Below is a small trained network, with its code and all its weights. Each question gives an input and a target symbol and asks what happens when units are switched off, that is, made to give their printed mean instead of their output.

import numpy as np


def w(rows, s, z=0):
    codes = np.array(rows[::2]) - 128.0
    scale = np.full(codes.shape[1], s)
    scale[-1] = z or s
    return codes * scale


def f(y):
    return np.maximum(y, 0)


def softmax(a):
    e = np.exp(a - a.max(-1, keepdims=True))
    return e / e.sum(-1, keepdims=True)


def log_softmax(a):
    a = a - a.max(-1, keepdims=True)
    return a - np.log(np.exp(a).sum(-1, keepdims=True))


def net(x, mask):
    ids = ['αδεζηλμξπστφψω'.index(c) for c in x.split()]
    T = len(ids)
    res = E[ids] + P[:T]
    u = 0
    for l in range(2):
        q, k, v = (res @ M[l].T for M in (Q, K, V))
        z = softmax(np.where(np.tri(T) > 0, q @ k.T / 3**0.5, -1e9)) @ v
        res = res + np.where(mask[u], z, O[l][:, -1]) @ O[l][:, :-1]
        u += 1
        y = f(res @ A[l][:, :-1].T + A[l][:, -1])
        res = res + np.where(mask[u : u + 16], y, B[l][:, -1]) @ B[l][:, :-1]
        u += 16
    return log_softmax(res[-1] @ U[:, :-1].T + U[:, -1])


Q, K, V, O, A, B = {}, {}, {}, {}, {}, {}
E = w([
[159,207,111],'α',
[80,68,224],'δ',
[97,164,143],'ε',
[222,155,21],'ζ',
[7,142,22],'η',
[101,163,141],'λ',
[95,164,143],'μ',
[74,78,108],'ξ',
[107,162,146],'π',
[239,82,174],'σ',
[89,168,166],'τ',
[137,223,130],'φ',
[169,191,72],'ψ',
[101,168,144],'ω',
],0.017)
P = w([
[111,228,148],'0',
[247,120,173],'1',
[80,198,147],'2',
[207,100,147],'3',
[66,179,150],'4',
[180,81,133],'5',
[59,168,152],'6',
[159,67,111],'7',
[66,174,155],'8',
[142,50,91],'9',
[74,182,157],'10',
],0.011)
Q[0] = w([
[19,245,174],'L0H1',
[130,178,175],'L0H1',
[191,40,135],'L0H1',
],0.011)
K[0] = w([
[65,58,122],'L0H1',
[117,6,143],'L0H1',
[168,189,164],'L0H1',
],0.015)
V[0] = w([
[116,153,234],'L0H1',
[77,204,76],'L0H1',
[98,170,3],'L0H1',
],0.0047)
O[0] = w([
[234,172,253,255],'L0H1',
[70,105,73,176],'L0H1',
[154,173,64,65],'L0H1',
],0.0047,0.0018)
A[0] = w([
[119,96,151,219],'L0N1',
[107,54,71,221],'L0N2',
[79,174,193,83],'L0N3',
[193,109,173,228],'L0N4',
[150,4,116,84],'L0N5',
[109,170,60,49],'L0N6',
[117,125,180,59],'L0N7',
[208,130,102,60],'L0N8',
[89,99,160,168],'L0N9',
[141,157,120,138],'L0N10',
[203,156,92,123],'L0N11',
[155,118,85,232],'L0N12',
[176,134,151,38],'L0N13',
[242,29,116,97],'L0N14',
[190,159,88,95],'L0N15',
[90,57,190,253],'L0N16',
],0.014,0.006)
B[0] = w([
[156,201,129,187],'L0N1',
[207,131,47,180],'L0N2',
[74,54,150,195],'L0N3',
[150,213,103,194],'L0N4',
[97,139,4,162],'L0N5',
[44,84,97,156],'L0N6',
[153,143,169,162],'L0N7',
[99,81,176,140],'L0N8',
[118,170,121,191],'L0N9',
[97,134,161,142],'L0N10',
[37,128,224,149],'L0N11',
[156,167,254,158],'L0N12',
[184,214,137,135],'L0N13',
[210,18,120,165],'L0N14',
[16,77,174,144],'L0N15',
[159,193,104,250],'L0N16',
],0.0077,0.014)
Q[1] = w([
[148,255,72],'L1H1',
[23,189,154],'L1H1',
[178,123,160],'L1H1',
],0.0055)
K[1] = w([
[194,188,1],'L1H1',
[137,40,74],'L1H1',
[98,252,195],'L1H1',
],0.0079)
V[1] = w([
[81,100,161],'L1H1',
[95,14,127],'L1H1',
[124,253,70],'L1H1',
],0.0042)
O[1] = w([
[115,122,222,68],'L1H1',
[129,100,154,30],'L1H1',
[160,253,130,255],'L1H1',
],0.007,0.0063)
A[1] = w([
[122,41,196,253],'L1N1',
[104,179,133,115],'L1N2',
[162,98,149,2],'L1N3',
[41,59,94,76],'L1N4',
[102,116,98,154],'L1N5',
[74,5,121,81],'L1N6',
[241,187,131,180],'L1N7',
[66,76,158,143],'L1N8',
[172,95,116,49],'L1N9',
[63,109,90,208],'L1N10',
[194,118,206,77],'L1N11',
[140,59,156,111],'L1N12',
[42,59,105,113],'L1N13',
[173,89,100,94],'L1N14',
[152,128,74,126],'L1N15',
[79,117,161,86],'L1N16',
],0.014,0.011)
B[1] = w([
[206,148,160,151],'L1N1',
[94,147,109,186],'L1N2',
[9,152,161,130],'L1N3',
[80,149,218,144],'L1N4',
[133,114,116,145],'L1N5',
[160,221,76,137],'L1N6',
[110,53,120,254],'L1N7',
[148,91,113,146],'L1N8',
[57,160,129,132],'L1N9',
[197,145,66,166],'L1N10',
[123,143,84,150],'L1N11',
[61,176,70,135],'L1N12',
[95,12,156,147],'L1N13',
[61,128,196,139],'L1N14',
[152,161,230,168],'L1N15',
[118,97,91,142],'L1N16',
],0.011,0.025)
U = w([
[130,155,217,106],'α',
[45,206,189,181],'δ',
[102,115,115,145],'ε',
[131,88,209,161],'ζ',
[20,95,45,72],'η',
[106,134,122,122],'λ',
[107,110,115,172],'μ',
[142,184,2,159],'ξ',
[166,204,134,70],'π',
[163,83,92,178],'σ',
[185,159,172,80],'τ',
[87,117,131,129],'φ',
[45,80,172,1],'ψ',
[102,128,122,94],'ω',
],0.013,0.0074)

Each question gives the input, a string of symbols that net reads in full, and the target symbol t.
The units are the heads (3 rows each of Q, K, V and O) and the neurons (one row each of A and B). Each row of codes is followed by its name. A weight is (code - 128) times the scale printed after its matrix; where a second scale follows, it is the last column's (O, A, B and U).
mask holds one flag per unit, layer by layer, with each layer's heads first. A switched-off unit (its flag False) gives its mean, the last column of its rows in O or B, instead of its output. The means were averaged over made-up inputs and are rounded, as every weight is.
A unit's drop is (log p(t) with every unit on - log p(t) with that unit switched off) / (log p(t) with every unit on - log p(t) with every unit switched off).
The circuit of an input: a set's keep is (log p(t) with only the set's units on - log p(t) with every unit switched off) / (log p(t) with every unit on - log p(t) with every unit switched off). Starting from the 12 units with the biggest drops (on a tie, the unit counted first), units are removed one at a time, each time the one whose removal leaves the highest keep (on an exact tie, the one counted first), for as long as the keep stays at least 0.8.
circuit, biggest first: the units of the circuit, biggest drop first
top k neurons: the k neurons with the biggest drops, biggest first
k most important neurons of layer l: the k neurons of layer l with the biggest drops, biggest first
input λ ω ξ π η ξ λ ξ ζ φ, target δ: circuit, biggest first : L0N14, L0N11, L0N2
input δ δ δ δ η ζ μ, target ζ: 3 most important neurons of layer 0 : L0N16, L0N4, L0N1
input ψ δ ζ η δ ψ ζ μ σ, target σ: top neuron : L0N14
input ξ δ λ η α δ ξ ξ λ, target ξ: top 2 neurons : L1N7, L1N15
input ε ξ δ ζ, target π: top 4 neurons : L1N1, L1N6, L1N12, L1N4
input δ ξ ω ξ π, target ξ: circuit, biggest first : L1N15, L1N13
input π π δ η ε λ ψ, target η: circuit, biggest first : L0N16, L0N6, L0H1
input δ η ξ δ φ η ε, target η: circuit, biggest first : L0N16, L0H1, L1N15
input ζ ξ ξ ξ ξ δ ζ τ ξ δ α, target δ: top 2 neurons : L1N7, L0N5
input δ ψ σ ξ η ω δ π ψ ξ ζ, target ζ: top 3 neurons : L0N16, L0N15, L1N1
input δ δ δ η φ, target η: 3 most important neurons of layer 1 : L1N15, L1N13, L1N1
input η ω ψ, target η: circuit, biggest first : L0N6, L0H1, L0N15
input δ δ π τ σ, target σ: top 2 neurons : L1N7, L0N14
input ψ ψ δ δ, target σ: circuit, biggest first : L0N14, L1N4, L0N16
input π λ ξ ε ε, target ξ: top 4 neurons : L1N7, L1N10, L0N14, L1N15
input δ λ δ η δ η ξ ω δ η ε, target η: top 3 neurons : L0N16, L0N4, L0N6
input φ ξ δ δ π δ ξ μ μ, target ξ: circuit, biggest first : L1N15
input δ δ ω φ δ π δ τ ζ η α, target η: circuit, biggest first : L0N16, L0N6, L0H1
input φ α π δ α δ λ ξ, target ζ: top 4 neurons : L1N15, L0N2, L1N14, L1N7
input λ δ π δ η η α λ π ξ φ, target ξ: top 2 neurons : L1N7, L1N10
input δ ξ ε, target ξ: top 2 neurons : L1N7, L1N15
input ψ π δ δ ψ η λ, target η: circuit, biggest first : L0N16, L0H1, L1N15
input η δ δ δ δ α ξ δ δ ξ φ, target ξ: top 4 neurons : L1N7, L1N10, L1N15, L0N5
input ξ ψ δ δ η φ, target δ: top neuron : L0N11
input ψ π ξ λ λ, target ξ: 3 most important neurons of layer 0 : L0N14, L0N15, L0N11
